M =
[[ 0.321  0.802  0.254  0.697  0.450  0.372  1.268  1.408  0.674  0.212
   1.022  0.807  1.142  0.070]
 [ 2.102 -0.374  0.553  1.070  1.269  0.960  0.150 -0.099  0.678  1.525
  -0.643  1.104  0.829  0.805]
 [ 0.161  1.014  0.264  0.661  0.384  0.309  1.324  1.647  0.719  0.066
   1.286  0.796  1.215  0.014]
 [-0.181  1.095  1.036 -0.121  0.164  0.334 -0.610  0.047  0.352  0.225
   0.949 -0.271 -0.432  0.966]
 [-0.230  1.194  1.134 -0.184  0.153  0.337 -0.769  0.007  0.355  0.214
   1.031 -0.347 -0.536  1.062]
 [ 0.189  0.942  0.258  0.649  0.391  0.321  1.275  1.546  0.689  0.095
   1.198  0.777  1.160  0.037]
 [ 0.853 -0.432  1.211  0.540  0.756  1.313  0.233 -1.911  0.186  1.747
  -1.003  0.002 -0.898  1.728]
 [ 0.953 -0.511  0.762  0.705  0.744  1.118  0.681 -1.242  0.254  1.489
  -0.896  0.350 -0.270  1.181]
 [ 0.260  0.843  0.252  0.676  0.423  0.345  1.281  1.451  0.665  0.169
   1.075  0.782  1.135  0.048]
 [ 0.196  0.920  0.254  0.653  0.390  0.325  1.283  1.521  0.684  0.108
   1.170  0.776  1.153  0.036]
 [ 1.051  0.497  0.284  0.893  0.829  0.536  0.911  1.284  0.746  0.567
   0.660  1.083  1.301  0.227]
 [-0.195  1.087  0.981 -0.094  0.159  0.324 -0.499  0.129  0.358  0.192
   0.973 -0.226 -0.357  0.906]
 [ 0.230  0.855  0.247  0.663  0.408  0.343  1.284  1.455  0.663  0.146
   1.096  0.776  1.129  0.049]
 [ 1.066  0.575  0.129  0.800  0.793  0.319  0.640  1.624  0.729  0.316
   0.828  1.108  1.455 -0.003]]
Indices start at 0.
(0, 0)	0.321
(13, 11)	1.108
(2, 4)	0.384
(11, 13)	0.906
(1, 3)	1.070
(1, 6)	0.150
(12, 5)	0.343
(12, 10)	1.096
(3, 1)	1.095
(7, 10)	-0.896
(7, 7)	-1.242
(6, 8)	0.186
(5, 2)	0.258
(8, 6)	1.281
(4, 11)	-0.347
(0, 11)	0.807
(1, 9)	1.525
(4, 4)	0.153
(4, 0)	-0.230
(11, 4)	0.159
(9, 9)	0.108
(10, 8)	0.746
(9, 10)	1.170
(0, 4)	0.450
(5, 7)	1.546
(9, 13)	0.036
(3, 4)	0.164
(11, 6)	-0.499
(13, 1)	0.575
(9, 3)	0.653
(2, 2)	0.264
(13, 3)	0.800
(6, 3)	0.540
(13, 12)	1.455
(11, 0)	-0.195
(12, 7)	1.455
(5, 8)	0.689
(8, 4)	0.423

m =
[[-21  -8   2  -6  12   1   5 -50   6   1 -16 -26 -42 -16  -9  -9]
 [-16  -7 -30 -14  25  28 -21 -50 -18   3  21  12  15  -7  -5  -5]
 [ -4  -7 -32 -15  20  24 -25 -50 -21  -2  23  -3  14   2  -6 -11]
 [ 30 -10 -18 -10  32  22 -14 -50 -20  13  -4 -18 -12 -24   5   2]
 [ -7   2   4  15 -12 -20  -9 -50   2   7 -26  25 -34  -7 -21  10]
 [  4  26  26 -28 -19 -32  -5 -50  11   1 -10  21   9   7  11  12]]
m[0][0] -> -21
m[2][-12] -> 20
m[-1][15] -> 12
m[3][-13] -> -10
m[:, -12] -> [12, 25, 20, 32, -12, -19]
m[1][12] -> 15
m[-1][-8] -> 11
m[1][13] -> -7
m[3][15] -> 2
m[-5][10] -> 21
m[3][-4] -> -12
m[-3][-11] -> 22
m[-2][7] -> -50
m[-3][-2] -> 5
m[4] -> [-7, 2, 4, 15, -12, -20, -9, -50, 2, 7, -26, 25, -34, -7, -21, 10]
m[3][13] -> -24
m[2][-2] -> -6
m[-1][-7] -> 1
m[0][-5] -> -26
m[:, 2] -> [2, -30, -32, -18, 4, 26]
m[-6] -> [-21, -8, 2, -6, 12, 1, 5, -50, 6, 1, -16, -26, -42, -16, -9, -9]
m[1][-10] -> -21
m[4][-3] -> -7
m[:, -9] -> [-50, -50, -50, -50, -50, -50]
m[3][7] -> -50
m[0][-12] -> 12
m[5][4] -> -19
m[2][6] -> -25
m[-5][9] -> 3
m[2][-14] -> -32
m[-6][14] -> -9
m[3] -> [30, -10, -18, -10, 32, 22, -14, -50, -20, 13, -4, -18, -12, -24, 5, 2]
m[0][-8] -> 6
m[5][14] -> 11
m[1] -> [-16, -7, -30, -14, 25, 28, -21, -50, -18, 3, 21, 12, 15, -7, -5, -5]
m[2][-4] -> 14

W =
[[  4   0  58  -8 -13   7  50 -11  19   2   8   1  16]
 [  5   4 -21   0  10  -6  28  25   6 -21  12 -29   5]
 [-18   4 -17   9   2  -2 -20 -34  -5 -11 -17   5  18]
 [  6  -6  -6  11  -8   1   4 -16 -13  -9   3   3  11]
 [-10   1  16   2  25  13  30   1  10  -3  22 -32  -3]
 [  4   2 -40   6   8  -8 -33 -11 -14  -3 -23 -11  13]
 [ 18  -9  13   9  -1  16  -7  11   9   2  -5  -5 -10]
 [-16 -14 -26  -1  -7  -2 -40  -1  -6  -9   7  -3 -14]
 [-28   0   5  -9 -13  -4  14   8  -2  20  27  40 -37]]
Indices start at 0.
(0, 0) => 4
(8, 8) => -2
(1, 3) => 0
(7, 5) => -2
(7, 0) => -16
(0, 11) => 1
(5, 8) => -14
(6, 11) => -5
(8, 11) => 40
(4, 9) => -3
(6, 2) => 13
(6, 7) => 11
(5, 4) => 8
(0, 9) => 2
(3, 5) => 1
(0, 7) => -11
(8, 4) => -13
(2, 5) => -2
(1, 0) => 5
(1, 1) => 4
(1, 10) => 12
(1, 9) => -21
(6, 9) => 2
(7, 9) => -9
(5, 10) => -23
(8, 2) => 5
(1, 8) => 6
(2, 7) => -34
(6, 8) => 9
(2, 10) => -17
(8, 7) => 8
(2, 6) => -20
(2, 3) => 9
(2, 8) => -5
(8, 1) => 0
(1, 11) => -29

grid =
[[  7 -14  -8  14   6   4   6   5  -5  -6  20 -15]
 [-35  30  23   5   0  -1   3  22 -19   2  30 -33]
 [ 13 -39 -11   9 -32 -21 -29  -1  -9  -4  22 -27]
 [-15 -32  15   0 -41 -36 -40  16 -30  -1  53 -63]
 [  9  -8   0   6  -6   0  -3  -9   0  -3  -2   3]
 [ 17  24  -2   0  17  17  18  -9   6  -5  -7  -1]
 [ 24   7 -18  -2  -2   6 -12 -10  16  -1   9 -24]
 [ 17  27  -9  -1  -6   5  -8 -11   5  -2   1  -6]
 [ 16  18 -10  -3  23  27  24  -5  16   1   0 -14]
 [ 31  22 -14   8  -9   8 -10 -20   4   3  17 -24]
 [ 32 -47 -15   8  -5  -7 -16  -9   4  -8  -2  -3]]
Rows and columns are counted from 0.
row 0 col 0	7
row 10 col 5	-7
row 8 col 5	27
row 0 col 2	-8
row 1 col 4	0
row 8 col 7	-5
row 5 col 10	-7
row 5 col 7	-9
row 4 col 0	9
row 2 col 6	-29
row 3 col 3	0
row 2 col 4	-32
row 0 col 6	6
row 7 col 1	27
row 5 col 4	17
row 3 col 9	-1
row 5 col 8	6
row 2 col 3	9
row 4 col 8	0
row 3 col 7	16
row 1 col 1	30
row 5 col 2	-2
row 10 col 4	-5
row 5 col 9	-5
row 4 col 3	6
row 0 col 8	-5
row 2 col 9	-4
row 3 col 0	-15
row 8 col 6	24
row 5 col 5	17
row 0 col 7	5
row 8 col 9	1
row 6 col 4	-2
row 4 col 10	-2

arr = [ -4  -9 -22 -25  20  27 -14  15   6  -9 -47]
arr[0]: -4
arr[9]: -9
arr[7]: 15
arr[2]: -22

A =
[[  8  14 -10 -19  43  20  33  29  -9  28  51]
 [ 21  16 -21 -29  45  31  19  23 -16  22  42]
 [ 13   7  -3  -9  23   1   4  -1  -8  -3  32]
 [ 33  20 -21 -29  26  20  -6  -4  -4  -6  20]]
A[0,0]	8
A[:, 0]	[8, 21, 13, 33]
A[1,3]	-29
A[0,8]	-9
A[0]	[8, 14, -10, -19, 43, 20, 33, 29, -9, 28, 51]
A[0,10]	51
A[1]	[21, 16, -21, -29, 45, 31, 19, 23, -16, 22, 42]
A[3,6]	-6
A[0,2]	-10
A[1,4]	45
A[3,5]	20
A[1,9]	22
A[:, 1]	[14, 16, 7, 20]
A[2,8]	-8
A[:, 4]	[43, 45, 23, 26]
A[2,5]	1

B = [-35  56  41  58  18 -33  53  67  56  15  42  27  40  47  53]
B[-15]	-35
B[3]	58
B[6]	53
B[-1]	53
B[-14]	56

x =
array([[1837, 7142, 2722, 5116, 2153, 9670],
       [5104, 4964, 2552, 5604, 8035, 7596]])
x[0, 0] -> 1837
x[0, 2] -> 2722
x[:, 1] -> [7142, 4964]
x[0, 5] -> 9670
x[1] -> [5104, 4964, 2552, 5604, 8035, 7596]
x[1, 5] -> 7596
x[1, 2] -> 2552
x[1, 0] -> 5104
x[0, 1] -> 7142
